Below are the code and all the weights of a small trained network. Each question names an input and a class and asks about switching units off, where a switched-off unit gives its printed mean instead of its output.

import numpy as np


def w(rows, s, z=0):
    codes = np.array(rows[::2]) - 128.0
    scale = np.full(codes.shape[1], s)
    scale[-1] = z or s
    return codes * scale


def norm(h):
    return h / np.sqrt((h * h).mean(-1, keepdims=True) + 1e-5)


def f(y):
    return y / 2 * (1 + np.tanh(0.7978845608 * (y + 0.044715 * y**3)))


def log_softmax(a):
    a = a - a.max(-1, keepdims=True)
    return a - np.log(np.exp(a).sum(-1, keepdims=True))


def net(x, mask):
    res = np.array(x, float).reshape(1, 5) / 4 @ E
    u = 0
    for l in range(2):
        y = f(norm(res) @ A[l][:, :-1].T + A[l][:, -1])
        res = res + np.where(mask[u : u + 7], y, B[l][:, -1]) @ B[l][:, :-1]
        u += 7
    return log_softmax(norm(res)[-1] @ U[:, :-1].T + U[:, -1])


A, B = {}, {}
E = w([
[118,125,163,129,121,132,130,142,148,133,128],'x0',
[207,136,158,29,39,92,88,128,133,148,132],'x1',
[163,180,152,237,45,154,117,2,196,112,144],'x2',
[136,125,131,124,131,158,132,131,130,138,130],'x3',
[158,162,131,122,120,114,209,134,119,139,49],'x4',
],0.0078)
A[0] = w([
[105,178,132,185,139,142,146,97,140,173,135,42],'0.n0',
[130,106,132,165,134,121,234,131,146,91,5,46],'0.n1',
[107,130,183,133,211,135,118,85,110,145,216,7],'0.n2',
[105,191,146,136,104,142,209,140,69,144,54,16],'0.n3',
[177,171,99,135,159,83,228,127,183,167,101,2],'0.n4',
[2,81,76,211,161,172,170,130,143,120,82,69],'0.n5',
[58,87,125,130,141,154,85,106,118,82,249,32],'0.n6',
],0.0069,0.0034)
B[0] = w([
[102,176,120,145,129,112,127,129,186,29,129,160],'0.n0',
[177,139,177,140,158,144,40,99,82,142,93,198],'0.n1',
[138,119,162,198,142,65,72,142,123,136,124,144],'0.n2',
[94,95,164,128,133,102,58,73,107,153,71,170],'0.n3',
[117,126,187,128,94,170,85,112,93,155,66,157],'0.n4',
[188,213,155,152,181,36,140,140,87,155,254,254],'0.n5',
[146,121,198,131,135,171,49,58,60,177,14,194],'0.n6',
],0.0098,0.0064)
A[1] = w([
[134,20,130,125,196,81,115,186,59,184,139,246],'1.n0',
[175,130,86,183,91,125,117,26,242,68,137,21],'1.n1',
[89,30,83,185,120,106,11,135,165,162,181,62],'1.n2',
[140,169,162,162,95,115,43,53,152,165,99,20],'1.n3',
[138,114,142,152,117,140,48,121,151,110,88,84],'1.n4',
[151,202,160,152,138,90,107,140,132,84,147,80],'1.n5',
[237,105,156,41,2,69,118,88,133,222,195,90],'1.n6',
],0.007,0.0012)
B[1] = w([
[100,102,89,141,5,189,190,106,224,65,102,242],'1.n0',
[61,61,55,37,75,133,178,227,154,93,91,206],'1.n1',
[204,176,148,81,108,91,88,87,117,178,1,150],'1.n2',
[105,99,123,90,106,162,164,190,142,118,84,255],'1.n3',
[122,54,159,105,142,148,183,115,28,128,91,172],'1.n4',
[152,77,64,25,141,132,130,131,175,177,187,193],'1.n5',
[132,189,143,241,251,92,101,89,104,146,225,247],'1.n6',
],0.0088,0.0076)
U = w([
[129,181,130,177,214,83,121,114,115,163,247,81],'0',
[71,90,68,87,35,165,171,167,178,96,127,33],'1',
[133,120,175,132,117,151,50,54,55,191,35,246],'2',
],0.014,0.0013)

Each question gives the input, the list of numbers given to net, and the class t.
The units are the neurons (one row each of A and B). Each row of codes is followed by its name. A weight is (code - 128) times the scale printed after its matrix; where a second scale follows, it is the last column's (A, B and U).
mask holds one flag per neuron, layer by layer. A switched-off neuron (its flag False) gives its mean, the last column of its row in B, instead of its output. The means were averaged over made-up inputs and are rounded, as every weight is.
A unit's drop is (log p(t) with every unit on - log p(t) with that unit switched off) / (log p(t) with every unit on - log p(t) with every unit switched off).
The circuit of an input: a set's keep is (log p(t) with only the set's units on - log p(t) with every unit switched off) / (log p(t) with every unit on - log p(t) with every unit switched off). Starting from the 12 units with the biggest drops (on a tie, the unit counted first), units are removed one at a time, each time the one whose removal leaves the highest keep (on an exact tie, the one counted first), for as long as the keep stays at least 0.8.
units of the circuit, in order: the units of the circuit, biggest drop first
top k neurons: the k neurons with the biggest drops, biggest first
top k neurons in layer l: the k neurons of layer l with the biggest drops, biggest first
drop when u is switched off: that unit's drop, to one decimal
input [5,7,3,6,6], class 0: units of the circuit, in order => 1.n6
input [1,4,-4,5,1], class 0: top 2 neurons => 1.n6, 1.n1
input [0,-1,4,-7,-4], class 1: top 3 neurons in layer 1 => 1.n1, 1.n3, 1.n6
input [-6,5,-4,4,-5], class 0: top 3 neurons => 1.n6, 0.n3, 0.n1
input [8,-1,-3,6,2], class 1: top 2 neurons => 1.n0, 0.n6
input [-6,3,-3,4,3], class 0: top 3 neurons in layer 1 => 1.n6, 1.n3, 1.n1
input [1,-7,-3,6,-8], class 2: top 3 neurons in layer 1 => 1.n6, 1.n2, 1.n0
input [7,2,-4,8,-5], class 2: top 2 neurons in layer 1 => 1.n2, 1.n1
input [-1,1,2,4,-2], class 1: top 4 neurons => 0.n5, 0.n1, 1.n1, 1.n3
input [6,2,-4,-7,-4], class 1: top 2 neurons => 1.n0, 0.n5
input [-6,0,-1,7,-2], class 2: top 2 neurons => 0.n6, 1.n1
input [-6,4,-6,-1,-5], class 1: top 2 neurons => 1.n0, 0.n5
input [3,3,8,-4,-4], class 1: drop when 1.n1 is switched off => 0.2
input [3,-5,0,7,-8], class 2: top neuron => 0.n6
input [8,-5,4,1,-8], class 2: drop when 0.n6 is switched off => 1.7
input [5,3,0,-8,-2], class 0: drop when 1.n6 is switched off => 1.1
